In the rows, 128 means zero.
Each row of numbers stands for one object and depends on some of the facts below. Use the named rows to name the rest.

How the objects are related:
q_119	Φ	q_980; q_119	Φ	q_156; q_158	Φ	q_127; q_158	Φ	q_225; q_158	Φ	q_703; q_165	Φ	q_710; q_165	Φ	q_783; q_189	Φ	q_803
q_189	Φ	q_133; q_189	Φ	q_497; q_206	Φ	q_59; q_206	Φ	q_869; q_218	Φ	q_997; q_218	Φ	q_295; q_218	Φ	q_178; q_23	Φ	q_479
q_23	Φ	q_486; q_23	Φ	q_859; q_25	Φ	q_618; q_25	Φ	q_647; q_25	Φ	q_243; q_25	Φ	q_662; q_251	Φ	q_735; q_27	Φ	q_913
q_306	Φ	q_282; q_306	Φ	q_896; q_326	Φ	q_254; q_326	Φ	q_733; q_327	Φ	q_841; q_327	Φ	q_464; q_339	Φ	q_254; q_339	Φ	q_282
q_339	Φ	q_859; q_339	Φ	q_42; q_339	Φ	q_497; q_343	Φ	q_526; q_349	Φ	q_104; q_388	Φ	q_262; q_388	Φ	q_380; q_393	Φ	q_662
q_395	Φ	q_207; q_395	Φ	q_494; q_395	Φ	q_997; q_395	Φ	q_605; q_395	Φ	q_120; q_395	Φ	q_703; q_40	Φ	q_438; q_40	Φ	q_96
q_401	Φ	q_734; q_401	Φ	q_156; q_401	Φ	q_703; q_416	Φ	q_658; q_416	Φ	q_181; q_424	Φ	q_675; q_424	Φ	q_207; q_424	Φ	q_455
q_425	Φ	q_316; q_425	Φ	q_497; q_443	Φ	q_783; q_443	Φ	q_96; q_445	Φ	q_248; q_445	Φ	q_755; q_451	Φ	q_112; q_451	Φ	q_207
q_451	Φ	q_76; q_451	Φ	q_371; q_453	Φ	q_618; q_462	Φ	q_501; q_462	Φ	q_248; q_462	Φ	q_371; q_466	Φ	q_614; q_466	Φ	q_658
q_470	Φ	q_942; q_470	Φ	q_682; q_470	Φ	q_288; q_474	Φ	q_57; q_474	Φ	q_479; q_474	Φ	q_997; q_474	Φ	q_392; q_490	Φ	q_104
q_490	Φ	q_526; q_534	Φ	q_734; q_537	Φ	q_783; q_537	Φ	q_896; q_553	Φ	q_549; q_553	Φ	q_375; q_553	Φ	q_76; q_568	Φ	q_509
q_568	Φ	q_262; q_568	Φ	q_760; q_576	Φ	q_783; q_576	Φ	q_975; q_576	Φ	q_368; q_583	Φ	q_650; q_583	Φ	q_57; q_583	Φ	q_734
q_583	Φ	q_282; q_583	Φ	q_881; q_583	Φ	q_380; q_583	Φ	q_178; q_597	Φ	q_731; q_597	Φ	q_777; q_601	Φ	q_569; q_601	Φ	q_103
q_601	Φ	q_800; q_601	Φ	q_605; q_625	Φ	q_869; q_625	Φ	q_225; q_625	Φ	q_557; q_634	Φ	q_818; q_634	Φ	q_710; q_634	Φ	q_99
q_634	Φ	q_392; q_638	Φ	q_793; q_638	Φ	q_368; q_659	Φ	q_650; q_659	Φ	q_467; q_659	Φ	q_869; q_659	Φ	q_9; q_659	Φ	q_540
q_659	Φ	q_434; q_659	Φ	q_785; q_673	Φ	q_99; q_673	Φ	q_282; q_673	Φ	q_785; q_677	Φ	q_803; q_677	Φ	q_814; q_68	Φ	q_733
q_68	Φ	q_509; q_68	Φ	q_76; q_68	Φ	q_419; q_68	Φ	q_261; q_68	Φ	q_181; q_692	Φ	q_271; q_692	Φ	q_557; q_71	Φ	q_207
q_71	Φ	q_740; q_71	Φ	q_9; q_71	Φ	q_301; q_715	Φ	q_913; q_722	Φ	q_650; q_722	Φ	q_569; q_722	Φ	q_375; q_722	Φ	q_57
q_722	Φ	q_605; q_722	Φ	q_496; q_727	Φ	q_479; q_727	Φ	q_849; q_749	Φ	q_942; q_749	Φ	q_509; q_749	Φ	q_375; q_749	Φ	q_735
q_754	Φ	q_509; q_754	Φ	q_917; q_754	Φ	q_187; q_754	Φ	q_703; q_765	Φ	q_547; q_765	Φ	q_261; q_775	Φ	q_838; q_775	Φ	q_408
q_776	Φ	q_841; q_776	Φ	q_785; q_776	Φ	q_464; q_807	Φ	q_207; q_807	Φ	q_859; q_825	Φ	q_783; q_825	Φ	q_243; q_825	Φ	q_368
q_827	Φ	q_554; q_827	Φ	q_888; q_831	Φ	q_569; q_831	Φ	q_980; q_831	Φ	q_207; q_831	Φ	q_295; q_842	Φ	q_549; q_852	Φ	q_494
q_852	Φ	q_288; q_862	Φ	q_679; q_862	Φ	q_654; q_862	Φ	q_248; q_867	Φ	q_494; q_867	Φ	q_849; q_867	Φ	q_982; q_867	Φ	q_412
q_876	Φ	q_658; q_876	Φ	q_472; q_876	Φ	q_471; q_876	Φ	q_557; q_876	Φ	q_161; q_886	Φ	q_225; q_886	Φ	q_938; q_898	Φ	q_647
q_898	Φ	q_181; q_900	Φ	q_896; q_900	Φ	q_419; q_900	Φ	q_525; q_901	Φ	q_205; q_901	Φ	q_380; q_907	Φ	q_171; q_907	Φ	q_467
q_907	Φ	q_875; q_915	Φ	q_888; q_915	Φ	q_496; q_915	Φ	q_471; q_915	Φ	q_408; q_919	Φ	q_112; q_919	Φ	q_971; q_919	Φ	q_215
q_923	Φ	q_881; q_923	Φ	q_859; q_934	Φ	q_614; q_934	Φ	q_731; q_934	Φ	q_793; q_934	Φ	q_565; q_94	Φ	q_896; q_94	Φ	q_540
q_94	Φ	q_888; q_94	Φ	q_948; q_960	Φ	q_127; q_960	Φ	q_295; q_960	Φ	q_205; q_979	Φ	q_662; q_979	Φ	q_679; q_985	Φ	q_455
q_986	Φ	q_710; q_986	Φ	q_207; q_986	Φ	q_896; q_986	Φ	q_429; q_986	Φ	q_96; q_986	Φ	q_261; q_993	Φ	q_210; q_993	Φ	q_783
q_993	Φ	q_557; q_999	Φ	q_243; q_999	Φ	q_913; q_999	Φ	q_471; q_103	Π	a; q_104	Π	a; q_112	Π	d; q_119	Π	f
q_120	Π	d; q_127	Π	e; q_133	Π	a; q_156	Π	a; q_158	Π	a; q_161	Π	a; q_165	Π	c; q_171	Π	e
q_178	Π	f; q_181	Π	b; q_187	Π	d; q_189	Π	a; q_205	Π	d; q_206	Π	d; q_207	Π	e; q_210	Π	b
q_215	Π	c; q_218	Π	a; q_225	Π	d; q_23	Π	b; q_243	Π	f; q_248	Π	d; q_25	Π	a; q_251	Π	c
q_254	Π	c; q_261	Π	c; q_262	Π	a; q_27	Π	f; q_271	Π	d; q_282	Π	f; q_288	Π	a; q_295	Π	f
q_301	Π	c; q_306	Π	b; q_311	Π	c; q_316	Π	d; q_326	Π	c; q_327	Π	a; q_339	Π	a; q_343	Π	a
q_349	Π	a; q_368	Π	a; q_371	Π	c; q_375	Π	b; q_380	Π	c; q_388	Π	b; q_392	Π	a; q_393	Π	a
q_395	Π	c; q_40	Π	f; q_401	Π	c; q_408	Π	c; q_412	Π	a; q_416	Π	c; q_419	Π	f; q_42	Π	e
q_424	Π	b; q_425	Π	b; q_429	Π	b; q_434	Π	a; q_438	Π	d; q_443	Π	a; q_445	Π	a; q_451	Π	a
q_453	Π	a; q_455	Π	a; q_462	Π	b; q_464	Π	d; q_466	Π	a; q_467	Π	a; q_470	Π	c; q_471	Π	b
q_472	Π	c; q_474	Π	a; q_479	Π	a; q_486	Π	a; q_490	Π	e; q_494	Π	a; q_496	Π	a; q_497	Π	f
q_501	Π	a; q_509	Π	c; q_525	Π	b; q_526	Π	a; q_534	Π	e; q_537	Π	b; q_540	Π	a; q_547	Π	a
q_549	Π	f; q_553	Π	b; q_554	Π	a; q_557	Π	a; q_565	Π	a; q_568	Π	a; q_569	Π	a; q_57	Π	e
q_576	Π	c; q_583	Π	a; q_59	Π	a; q_597	Π	a; q_601	Π	a; q_605	Π	a; q_614	Π	b; q_618	Π	c
q_625	Π	c; q_634	Π	a; q_638	Π	b; q_647	Π	e; q_650	Π	e; q_654	Π	d; q_658	Π	f; q_659	Π	a
q_662	Π	a; q_673	Π	e; q_675	Π	c; q_677	Π	c; q_679	Π	e; q_68	Π	a; q_682	Π	e; q_692	Π	d
q_703	Π	e; q_71	Π	d; q_710	Π	b; q_715	Π	a; q_722	Π	d; q_727	Π	c; q_731	Π	e; q_733	Π	d
q_734	Π	f; q_735	Π	e; q_740	Π	f; q_749	Π	f; q_754	Π	f; q_755	Π	a; q_76	Π	c; q_760	Π	d
q_765	Π	d; q_775	Π	d; q_776	Π	a; q_777	Π	d; q_783	Π	a; q_785	Π	e; q_793	Π	c; q_800	Π	a
q_803	Π	b; q_807	Π	f; q_814	Π	b; q_818	Π	a; q_825	Π	a; q_827	Π	f; q_831	Π	b; q_838	Π	a
q_841	Π	a; q_842	Π	e; q_849	Π	b; q_852	Π	b; q_859	Π	a; q_862	Π	d; q_867	Π	e; q_869	Π	b
q_875	Π	d; q_876	Π	b; q_881	Π	c; q_886	Π	c; q_888	Π	c; q_896	Π	b; q_898	Π	f; q_9	Π	c
q_900	Π	c; q_901	Π	d; q_907	Π	d; q_913	Π	a; q_915	Π	b; q_917	Π	b; q_919	Π	a; q_923	Π	a
q_934	Π	b; q_938	Π	c; q_94	Π	f; q_942	Π	a; q_948	Π	a; q_96	Π	e; q_960	Π	c; q_971	Π	f
q_975	Π	c; q_979	Π	f; q_980	Π	c; q_982	Π	e; q_985	Π	a; q_986	Π	b; q_99	Π	b; q_993	Π	b
q_997	Π	b; q_999	Π	b

Some rows with their names:
[ 80 130 130 131 108  99 120 101 130 119 125 134 144 102 122 135 108 140
 167 137 139 124 130 170 123 138 150  84 138 104 121 183 176 143 126 110
 151 108 162 124 134 121 114] -> q_282
[146 121 142 139 107 112 128  98 134 149 125 135 123 124 132 125 109 121
 121 116 117 124 130 125 124 126 126 183 133 112 112 138 118 117 128 179
 139 107 164 114 132 153 115] -> q_464
[202 121 134 111 119 111 123 147 131 125 126 130 127 107 135 135 150 127
 150 142 140 126 106 100 183 151 143 128 122 111 113 118 122 118 137 108
 118 142 148 117 139 120 151] -> q_547
[140 120 155 135 106 112 127  98 134 151 125 131 122 120 135 125 107 121
 119 116 116 124 128 115 124 126 127 186 136 112 116 127 119 117 125 183
 142 107 163 114 132 153 115] -> q_120
[ 83 139 134 138 109  99 120 102 130 121 126 134 142 108 122 133 108 142
 155 133 142 123 124 153 123 137 155  83 141 105 128 164 170 137 126 111
 162 107 166 125 130 120 113] -> q_497
[ 84 126 129 111 132 182 132 102 140  99 133 128 135 199 129 124 111 121
 122 115 123 152  89 104 126 124 129 151 135 111 157 119 119 139 123 110
 127 107 127 113 125 159 124] -> q_388
[ 81 133 133 112 132 204 137 103 133  99 135 130 135 190 124 124 137 127
 120 115 122 153  88 103 129 124 130 149 145 105 183 117 119 127 123 109
 139 105 126 114 124 155 115] -> q_462
[144 122 157 134 106 112 126  98 133 150 125 132 122 116 131 124 107 122
 119 116 117 124 127 115 125 126 127 190 138 109 114 125 119 117 127 182
 144 107 160 114 131 153 114] -> q_112
[ 95 121 127 136 107 109 120 101 153  97 124 129 123 111 119 125 110 118
 128 113 141 124 135 118 130 143 127  91 151 143 118 135 158 117 162 171
 144 107 129 109 129 139 114] -> q_888
[132 121 146 147 106 126 130  98 135 155 123 136 122 121 132 124 109 128
 120 124 117 124 128 159 124 126 126 177 130 119 114 120 119 117 129 174
 128 108 153 113 127 148 115] -> q_907
[ 81 130 132 111 129 196 134 102 137  99 133 129 136 197 126 124 120 121
 118 115 122 149  88 103 127 124 129 148 141 107 175 117 120 130 123 107
 131 106 127 113 125 158 118] -> q_852
[ 93 127 129 142 107 114 121 101 143  97 123 128 124 124 116 124 108 118
 125 113 139 124 133 106 134 144 127  84 156 149 116 126 156 118 158 166
 144 107 130 110 129 137 114] -> q_215
[143 120 149 135 107 111 125  98 134 150 125 132 123 111 129 125 109 120
 120 121 117 125 126 122 125 126 126 190 131 108 116 134 119 117 129 177
 145 106 161 113 130 155 114] -> q_733
[185 120 134 111 120 118 121 149 134 131 124 129 124 102 125 137 172 138
 134 170 139 126  93 107 153 148 138 162 121 107 121 116 120 122 148 106
 117 139 128 112 127 119 136] -> q_68
[205 121 134 111 120 115 125 146 132 125 127 131 127 110 132 135 150 129
 151 140 135 124 108 100 182 151 143 124 123 112 114 118 122 118 138 107
 117 139 150 117 140 119 154] -> q_755
[ 82 140 135 137 108 102 120 103 129 123 125 129 142 105 121 133 108 135
 141 129 149 122 116 137 124 138 160  81 140 106 139 147 170 134 125 112
 161 107 167 126 129 120 114] -> q_295
[ 90 123 129 164 106 126 121 100 152  98 122 126 124 138 118 125 107 118
 124 114 145 123 124 141 128 137 127  87 144 165 117 119 155 121 148 170
 124 107 128 109 127 127 116] -> q_886
[146 121 149 138 107 116 129  98 135 151 126 134 121 121 127 125 108 121
 120 117 118 124 128 118 126 125 126 183 135 112 115 130 119 116 129 176
 144 107 163 113 131 150 115] -> q_654
[ 83 131 131 109 133 171 133 102 137  99 148 130 139 191 129 125 125 119
 121 115 122 154  89  99 130 124 129 151 147 104 148 124 120 126 123 110
 143 107 127 120 125 165 123] -> q_99
[163 121 134 113 118 114 121 140 132 130 128 130 125 109 144 135 117 121
 148 141 151 123  96  99 169 149 148 130 121 120 112 116 124 122 131 109
 117 139 153 118 134 119 159] -> q_557

Rows to name:
No name comes twice in this set of rows, the named rows included.
[ 83 125 130 110 132 187 129 102 157 100 133 131 125 180 133 125 132 120
 121 115 122 155  88 103 128 124 128 142 136 109 179 118 119 132 124 111
 141 106 126 114 125 161 116] => q_915
[162 122 150 161 107 146 136  99 133 150 123 138 123 131 123 124 109 143
 121 128 115 125 125 160 125 125 127 171 134 125 114 118 118 117 144 151
 137 106 154 113 127 139 114] => q_862
[ 98 120 149 157 106 129 127  98 138 159 124 129 122 122 140 125 106 120
 120 125 118 122 115 149 121 125 126 180 128 127 113 118 118 117 125 184
 127 107 155 114 126 139 115] => q_692
[ 81 145 132 139 110 103 120 101 130 125 127 136 128 106 120 129 108 142
 147 136 150 121 116 136 122 135 156  79 149 107 141 136 170 129 127 109
 181 106 166 131 127 120 113] => q_243
[ 74 136 132 110 125 212 138 100 134  99 144 126 125 156 137 124 110 117
 120 118 123 134  85 102 127 125 139 151 162 110 137 114 123 126 124 110
 126 107 125 131 125 137 125] => q_993
[ 85 133 164 126 106 105 121 111 127 121 125 134 159 107 123 131 109 179
 124 125 124 123 139 180 122 129 170  82 158 106 204 120 177 132 123 112
 131 112 145 128 134 121 114] => q_807
[201 120 169 110 110 140 127 161 132 128 124 130 133 104 133 134 171 154
 124 146 124 124 105 104 166 145 153 134 122 107 147 113 123 118 126 107
 116 146 128 115 134 119 138] => q_451
[ 78 137 136 147 106 104 120 101 131 127 125 129 138 102 120 135 105 144
 138 138 145 123 114 176 120 130 161  83 136 106 155 121 170 144 125 111
 148 107 155 119 127 119 114] => q_119
[ 84 132 132 112 132 197 135 102 137 100 135 130 131 192 125 124 123 121
 120 115 121 150  90 103 128 124 130 148 142 108 166 116 119 131 123 108
 138 106 126 114 125 155 118] => q_934
[ 80 123 132 106 128 191 138 101 134 100 142 127 125 113 138 124 143 119
 119 139 121 157  89 121 127 123 131 164 169 106 152 116 128 121 125 109
 119 107 123 133 126 149 116] => q_537
[213 121 134 113 123 147 132 157 131 127 125 138 125 109 125 134 157 153
 147 149 125 124 105 103 164 146 144 102 121 131 116 113 121 122 151 108
 117 132 140 113 132 119 150] => q_453
[128 121 155 140 106 123 127  98 138 154 123 131 122 110 127 125 112 128
 119 133 118 124 124 164 123 125 126 191 130 107 117 120 119 116 133 174
 133 107 143 113 127 151 113] => q_765
[ 80 136 131 111 129 209 140 102 134  99 140 128 129 185 123 124 120 120
 119 115 123 143  89 103 130 123 133 134 154 111 157 117 120 127 124 107
 134 107 127 124 125 147 121] => q_638
[ 87 129 130 111 132 189 138 104 133 100 135 131 138 200 127 124 123 127
 121 116 120 156  90 103 129 124 129 133 145 107 162 118 119 135 124 106
 126 107 127 115 125 160 123] => q_425

Now the same objects, written a new way:
Some objects and their rows:
[ 91 143  96 127 118 103 136  80 145 120 158 162 120  81 104] -> q_618
[124 225 153 112 168 167 146 117 145  84 101  10 192 141 137] -> q_913
[ 53  78  73 132 107  61  51 129 206 147 122 124 110  99 121] -> q_979
[139 123 136 158 112 144 116 176 138 138 156  95 126 102 137] -> q_189
[135 113  83 129  74 155 128 102 146 134  79 122 106 171 125] -> q_775
[139 142 137 163 124 142 104 178 114 131 147 102 131 122 138] -> q_919
[ 92 144 127 113 121 121 153  88 106 118 137 163 133  81 123] -> q_938
[145 133 122 102  94 134  96 133 167 154 187 207 160  95 153] -> q_576
[160 101 123  97 148 120 142 111 118 132 143 108  85 142 124] -> q_99
[ 86 100 133 113 112  70 100 116 138 160  86 118 137 116 166] -> q_827
[148 124  86 142  74 134 117 100 128 142  80 133  93 183 124] -> q_765
[122 139 138 152 147 151 122 155 141 111 150 120 126 119 139] -> q_104
[130 106  89 126  73 153 125 106 147 132  78 131 103 169 125] -> q_907
[129 127 128 166 112 141 112 176 127 137 152 100 126 116 148] -> q_349
[202 185 160 141 196  88 126 124  86 109  85 162 193 168  25] -> q_207
[134 149 158 143 152 154 125 151 139 110 147 118 132 120 138] -> q_467
[137 124 101 122 106 161 136  82 163 106  83 148 106 172 112] -> q_875
[141 101  96 129 115  94 121 137  62 163 127  91  67 174 128] -> q_553
[113 122  82 174 112 123  74 177 190 133 185  99 109 106 113] -> q_25
[148  91  93 122 119 107 108 138 105 154 145  95  74 152 110] -> q_462

Rows to name:
No name comes twice in this set of rows, the named rows included.
[123  92 118  87 147 151 141 122  97 123 130 103  98 159 140] => q_869
[100  98 109 101 104 201 138 104 134  98  63 147 128 185 131] => q_225
[135 127  94 129 105 144 136  82 147 117  81 147  95 179 119] => q_733
[132 103  94 124  71 154 126 114 120 128  67 125 108 167 122] => q_722
[141 103 162 144  96 157 149 177 125 144 153  89 137  72 150] => q_583
[ 82  98 151  97 141  85 109 101 174 125  90 130 140  95 143] => q_497
[142 126 141 123 151 116 208 102 143 133 127 150 170 139 103] => q_785
[171 152 150 124 173 119 168 108 146 132 132 188 180 171  98] => q_96
[125  91  93 123  59 166 136 113 140 134  76 124 101 157 129] => q_901
[116 118 142 113 167 146 185 121  99 113 101 151 190 167 103] => q_703
[ 87 124 152 118 152  63 111  99 143 134  84 146 133 127 165] => q_419
[138 113 121 129 131 120 169 127 124 143 118 133 176 150  93] => q_867
[131 115  91 129 150  97 131 109  95 138 137 112  61 177 130] => q_181
[ 80 135  88 151  74  87 145 102  75 165 142 146 104 105 138] => q_416
[133 123 143 154 105 151 131 176 117 138 148 100 135 105 160] => q_659

